Below are the code and all the weights of a small trained network. Each question names an input and a target symbol and asks about switching units off, where a switched-off unit gives its printed mean instead of its output.

import numpy as np


def w(rows, s, z=0):
    codes = np.array(rows[::2]) - 128.0
    scale = np.full(codes.shape[1], s)
    scale[-1] = z or s
    return codes * scale


def f(y):
    return y / 2 * (1 + np.tanh(0.7978845608 * (y + 0.044715 * y**3)))


def softmax(a):
    e = np.exp(a - a.max(-1, keepdims=True))
    return e / e.sum(-1, keepdims=True)


def log_softmax(a):
    a = a - a.max(-1, keepdims=True)
    return a - np.log(np.exp(a).sum(-1, keepdims=True))


def net(x, mask):
    ids = ['αβγδεζηθλμξπτφψω'.index(c) for c in x.split()]
    T = len(ids)
    res = E[ids] + P[:T]
    u = 0
    for l in range(3):
        q, k, v = (res @ M[l].T for M in (Q, K, V))
        z = softmax(np.where(np.tri(T) > 0, q @ k.T / 4**0.5, -1e9)) @ v
        res = res + np.where(mask[u], z, O[l][:, -1]) @ O[l][:, :-1]
        u += 1
        y = f(res @ A[l][:, :-1].T + A[l][:, -1])
        res = res + np.where(mask[u : u + 4], y, B[l][:, -1]) @ B[l][:, :-1]
        u += 4
    return log_softmax(res[-1] @ U[:, :-1].T + U[:, -1])


Q, K, V, O, A, B = {}, {}, {}, {}, {}, {}
E = w([
[119,118,101,115,106,114,213,134,113,114,105,134],'α',
[173,85,137,106,96,91,101,74,182,178,56,197],'β',
[133,120,117,79,150,131,100,135,66,57,90,98],'γ',
[102,126,147,100,52,98,84,72,130,128,112,201],'δ',
[97,95,153,151,103,121,151,140,151,52,195,46],'ε',
[164,111,132,99,196,123,105,149,171,112,189,48],'ζ',
[161,125,200,54,120,110,73,119,198,119,170,146],'η',
[101,123,129,95,108,96,144,62,192,150,101,69],'θ',
[59,134,148,140,140,104,74,132,64,157,155,109],'λ',
[202,63,85,122,150,160,136,108,120,133,101,78],'μ',
[63,117,183,156,50,69,121,108,132,128,137,123],'ξ',
[123,68,204,174,87,96,139,153,164,114,142,115],'π',
[122,149,140,109,142,64,86,89,74,146,92,185],'τ',
[79,233,138,174,146,233,136,44,250,78,94,109],'φ',
[160,132,107,74,164,149,28,111,103,138,180,127],'ψ',
[169,52,133,149,111,165,160,146,175,106,148,67],'ω',
],0.022)
P = w([
[53,58,161,251,205,101,103,90,153,146,94,162],'0',
[85,90,157,230,183,80,109,87,152,138,108,148],'1',
[111,116,150,209,169,80,114,88,147,140,126,137],'2',
[122,126,143,179,156,93,115,97,144,142,141,132],'3',
[137,139,141,157,143,103,114,101,139,139,151,127],'4',
[141,146,131,133,135,115,117,108,138,144,159,122],'5',
[149,151,121,120,126,122,117,113,135,146,171,120],'6',
[156,154,118,96,115,130,121,118,136,138,176,120],'7',
[152,158,109,77,108,133,120,124,136,140,186,118],'8',
[153,159,97,60,106,134,127,130,139,137,195,120],'9',
],0.012)
Q[0] = w([
[159,172,208,119,86,83,152,129,182,226,105,151],'L0H0',
[179,36,165,104,186,138,165,110,214,160,135,5],'L0H0',
[205,99,90,92,196,199,117,53,140,184,32,199],'L0H0',
[141,17,37,83,73,146,196,3,184,172,38,24],'L0H0',
],0.0056)
K[0] = w([
[129,158,163,151,72,54,139,131,222,181,149,160],'L0H0',
[192,112,153,132,167,161,169,142,215,118,102,23],'L0H0',
[191,151,58,148,152,173,75,71,172,142,141,212],'L0H0',
[135,255,66,208,123,214,209,110,193,84,29,139],'L0H0',
],0.0047)
V[0] = w([
[85,125,176,118,100,102,64,135,113,102,96,187],'L0H0',
[147,229,98,146,129,147,39,148,31,1,57,85],'L0H0',
[100,178,212,169,121,195,59,44,173,142,192,134],'L0H0',
[219,95,223,180,173,149,12,98,85,186,141,51],'L0H0',
],0.0046)
O[0] = w([
[144,85,60,155,118,162,148,87,130,107,153,75,163],'L0H0',
[191,135,158,52,101,156,180,90,200,255,58,92,27],'L0H0',
[145,119,13,131,108,19,94,203,144,64,90,99,231],'L0H0',
[34,90,72,111,149,101,230,101,205,135,64,170,252],'L0H0',
],0.0069,0.0023)
A[0] = w([
[175,247,195,169,121,216,154,188,19,141,251,218,58],'L0N0',
[163,185,180,221,122,236,32,242,73,176,74,129,2],'L0N1',
[122,122,90,196,101,96,98,148,150,81,178,136,125],'L0N2',
[158,109,189,194,186,179,3,107,118,154,179,106,156],'L0N3',
],0.0073,0.0088)
B[0] = w([
[131,129,112,22,107,141,82,160,151,175,85,63,143],'L0N0',
[140,98,193,186,206,237,9,159,152,131,68,147,121],'L0N1',
[173,166,156,49,102,178,157,122,140,182,118,119,255],'L0N2',
[69,85,103,213,165,83,186,76,170,109,75,176,178],'L0N3',
],0.012,0.0043)
Q[1] = w([
[50,186,145,138,16,77,114,135,74,150,101,187],'L1H0',
[209,66,67,145,183,159,155,202,22,182,75,190],'L1H0',
[4,143,69,116,149,74,128,55,43,53,129,20],'L1H0',
[123,76,150,175,95,178,207,240,103,112,128,79],'L1H0',
],0.014)
K[1] = w([
[71,192,157,119,41,56,150,132,82,172,104,196],'L1H0',
[198,62,68,118,152,98,133,162,5,134,114,149],'L1H0',
[58,228,94,139,160,203,149,127,58,92,98,73],'L1H0',
[152,54,167,128,92,117,249,184,82,150,165,62],'L1H0',
],0.016)
V[1] = w([
[136,141,163,126,26,145,163,103,147,93,101,136],'L1H0',
[63,112,152,210,111,87,173,127,75,156,65,145],'L1H0',
[170,166,142,1,109,136,89,145,67,140,246,104],'L1H0',
[172,118,110,77,91,153,98,52,86,145,94,190],'L1H0',
],0.0064)
O[1] = w([
[119,116,55,148,254,139,105,127,88,163,158,151,163],'L1H0',
[178,93,79,73,166,133,93,91,222,68,129,104,137],'L1H0',
[124,65,106,142,160,116,126,85,203,120,53,120,3],'L1H0',
[83,138,159,137,148,104,171,177,171,96,164,44,130],'L1H0',
],0.0077,0.0045)
A[1] = w([
[103,101,162,166,158,114,84,192,140,52,89,87,161],'L1N0',
[182,109,118,81,91,201,95,185,167,177,111,83,2],'L1N1',
[76,98,141,248,135,123,180,110,186,153,34,127,182],'L1N2',
[97,92,91,178,158,92,192,91,145,95,62,172,148],'L1N3',
],0.011,0.0092)
B[1] = w([
[157,107,95,218,101,135,109,59,140,178,211,141,145],'L1N0',
[122,129,224,179,172,149,7,170,125,99,148,194,130],'L1N1',
[91,86,169,201,174,136,4,76,87,94,119,163,180],'L1N2',
[118,86,218,179,140,181,86,132,134,140,143,139,253],'L1N3',
],0.013,0.004)
Q[2] = w([
[121,169,194,112,178,63,158,94,185,70,133,191],'L2H0',
[120,138,47,154,119,159,67,9,177,165,151,148],'L2H0',
[79,151,115,78,78,183,76,131,143,159,101,176],'L2H0',
[113,132,95,81,119,38,147,107,109,177,201,124],'L2H0',
],0.013)
K[2] = w([
[43,113,228,86,215,80,163,145,143,49,49,188],'L2H0',
[53,62,48,161,122,47,28,47,65,253,213,137],'L2H0',
[105,181,81,6,106,109,61,117,108,212,87,173],'L2H0',
[64,233,36,173,141,111,162,30,219,141,122,255],'L2H0',
],0.0081)
V[2] = w([
[126,60,153,155,132,100,57,153,134,148,132,137],'L2H0',
[48,149,153,167,78,126,78,139,161,234,108,183],'L2H0',
[136,111,78,121,133,163,98,89,189,2,81,125],'L2H0',
[121,116,108,87,140,141,74,83,5,166,63,89],'L2H0',
],0.0067)
O[2] = w([
[169,162,46,166,102,134,226,180,67,145,136,128,254],'L2H0',
[207,75,173,193,176,254,201,124,69,85,148,121,196],'L2H0',
[110,167,208,154,186,113,133,162,110,164,16,101,161],'L2H0',
[140,143,168,113,130,122,165,229,150,74,185,233,100],'L2H0',
],0.0063,0.0047)
A[2] = w([
[86,94,197,255,190,170,10,106,63,181,175,200,3],'L2N0',
[219,102,130,135,128,70,97,98,188,190,114,167,102],'L2N1',
[156,158,89,8,102,91,152,161,156,152,106,64,1],'L2N2',
[186,125,52,185,137,140,211,78,95,84,120,85,129],'L2N3',
],0.0073,0.0092)
B[2] = w([
[130,129,103,99,114,122,147,145,146,152,107,117,255],'L2N0',
[11,152,70,113,108,170,100,141,72,20,157,74,118],'L2N1',
[134,141,128,179,129,236,8,116,83,191,165,90,147],'L2N2',
[93,140,163,93,136,89,109,173,143,113,121,178,213],'L2N3',
],0.012,0.0058)
U = w([
[95,133,162,152,118,156,168,155,124,95,193,58,63],'α',
[99,150,194,148,49,106,146,152,110,170,126,127,59],'β',
[138,120,128,111,162,151,140,113,35,73,92,119,64],'γ',
[177,172,48,42,64,60,255,144,176,85,103,58,236],'δ',
[75,21,195,250,156,116,55,79,103,124,155,183,254],'ε',
[197,127,71,126,103,167,97,91,132,144,148,34,132],'ζ',
[141,128,134,129,58,138,115,105,99,110,115,178,75],'η',
[38,124,121,133,133,107,142,175,111,176,135,119,63],'θ',
[104,116,197,64,145,109,32,178,192,126,139,188,73],'λ',
[141,131,123,121,131,81,109,120,102,171,90,174,66],'μ',
[64,115,120,129,115,125,116,149,130,64,148,111,90],'ξ',
[97,189,119,163,140,149,115,131,135,105,107,150,105],'π',
[139,134,109,171,117,87,114,165,109,93,147,97,89],'τ',
[170,130,124,152,123,124,142,150,129,142,118,122,76],'φ',
[116,109,55,119,191,124,112,128,128,116,157,172,72],'ψ',
[125,131,120,144,235,105,138,161,165,132,190,70,56],'ω',
],0.0081,0.0083)

Each question gives the input, a string of symbols that net reads in full, and the target symbol t.
The units are the heads (4 rows each of Q, K, V and O) and the neurons (one row each of A and B). Each row of codes is followed by its name. A weight is (code - 128) times the scale printed after its matrix; where a second scale follows, it is the last column's (O, A, B and U).
mask holds one flag per unit, layer by layer, with each layer's heads first. A switched-off unit (its flag False) gives its mean, the last column of its rows in O or B, instead of its output. The means were averaged over made-up inputs and are rounded, as every weight is.
A unit's drop is (log p(t) with every unit on - log p(t) with that unit switched off) / (log p(t) with every unit on - log p(t) with every unit switched off).
The circuit of an input: a set's keep is (log p(t) with only the set's units on - log p(t) with every unit switched off) / (log p(t) with every unit on - log p(t) with every unit switched off). Starting from the 12 units with the biggest drops (on a tie, the unit counted first), units are removed one at a time, each time the one whose removal leaves the highest keep (on an exact tie, the one counted first), for as long as the keep stays at least 0.8.
circuit, biggest first: the units of the circuit, biggest drop first
unit that matters most: the unit with the biggest drop
top k neurons: the k neurons with the biggest drops, biggest first
k most important neurons of layer l: the k neurons of layer l with the biggest drops, biggest first
input α μ α ζ μ γ γ α ψ ζ, target δ: top 2 neurons	L0N3; L0N0
input ζ γ α φ α α δ, target η: circuit, biggest first	L1H0; L2H0; L2N0
input ψ ζ α β α α β, target δ: circuit, biggest first	L1H0; L1N3
input γ α α τ ψ α α ε ω, target ε: circuit, biggest first	L0H0; L0N3
input ψ γ α δ α α γ δ, target δ: unit that matters most	L1N3
input γ ψ β ζ ξ α α ψ ψ τ, target ε: circuit, biggest first	L1H0; L1N3
input γ α ψ ζ ξ ξ ζ μ, target ε: circuit, biggest first	L1H0; L1N2
input α ζ α α α, target λ: circuit, biggest first	L0N0; L0H0; L1N1
input α ζ ζ α γ ζ ψ α, target ζ: top 2 neurons	L2N2; L0N0
input α μ φ η ψ α θ, target ζ: circuit, biggest first	L2N2; L0H0
input α α α α γ ω γ, target δ: top 3 neurons	L0N2; L0N3; L0N0
input γ μ α μ γ ω δ γ, target ζ: top 4 neurons	L0N2; L2N2; L1N3; L1N2
input θ φ α μ ψ α α ψ ε φ, target δ: circuit, biggest first	L1N3; L0H0
input μ π μ μ α η η, target δ: top neuron	L0N3
input γ ω α η γ γ θ μ γ, target λ: top 2 neurons	L0N3; L1N1
input ξ α ψ ψ α ψ λ α, target ζ: top 3 neurons	L2N2; L0N0; L1N2
input α φ δ ψ α ε ξ, target β: circuit, biggest first	L1H0; L0N2
input ζ γ ξ α μ η λ μ π δ, target ε: circuit, biggest first	L1H0; L1N3
input ε β γ ξ δ ξ φ α ψ, target ψ: circuit, biggest first	L1H0; L2H0
input γ η η ζ, target ε: unit that matters most	L1H0
input λ γ ω α ε ψ ψ θ, target ε: circuit, biggest first	L1H0; L1N2
input ψ ψ π ζ ψ, target ζ: top 3 neurons	L2N2; L1N3; L1N2
input α φ ε τ, target μ: top 3 neurons	L2N0; L1N2; L1N3
input η ψ δ ξ α ξ, target δ: top 2 neurons	L0N2; L1N3
input φ γ δ θ α μ ω, target φ: 2 most important neurons of layer 1	L1N1; L1N0
input μ θ τ γ μ, target δ: top 2 neurons	L0N2; L0N0
input α μ α ε γ α δ ψ γ, target δ: 2 most important neurons of layer 0	L0N2; L0N0
input ψ φ α α α γ ψ γ ω, target φ: unit that matters most	L0H0
input α ε α γ β ψ α τ α, target λ: circuit, biggest first	L0H0; L0N0; L1N1
input α γ γ β γ μ, target ε: top 2 neurons	L1N2; L2N0
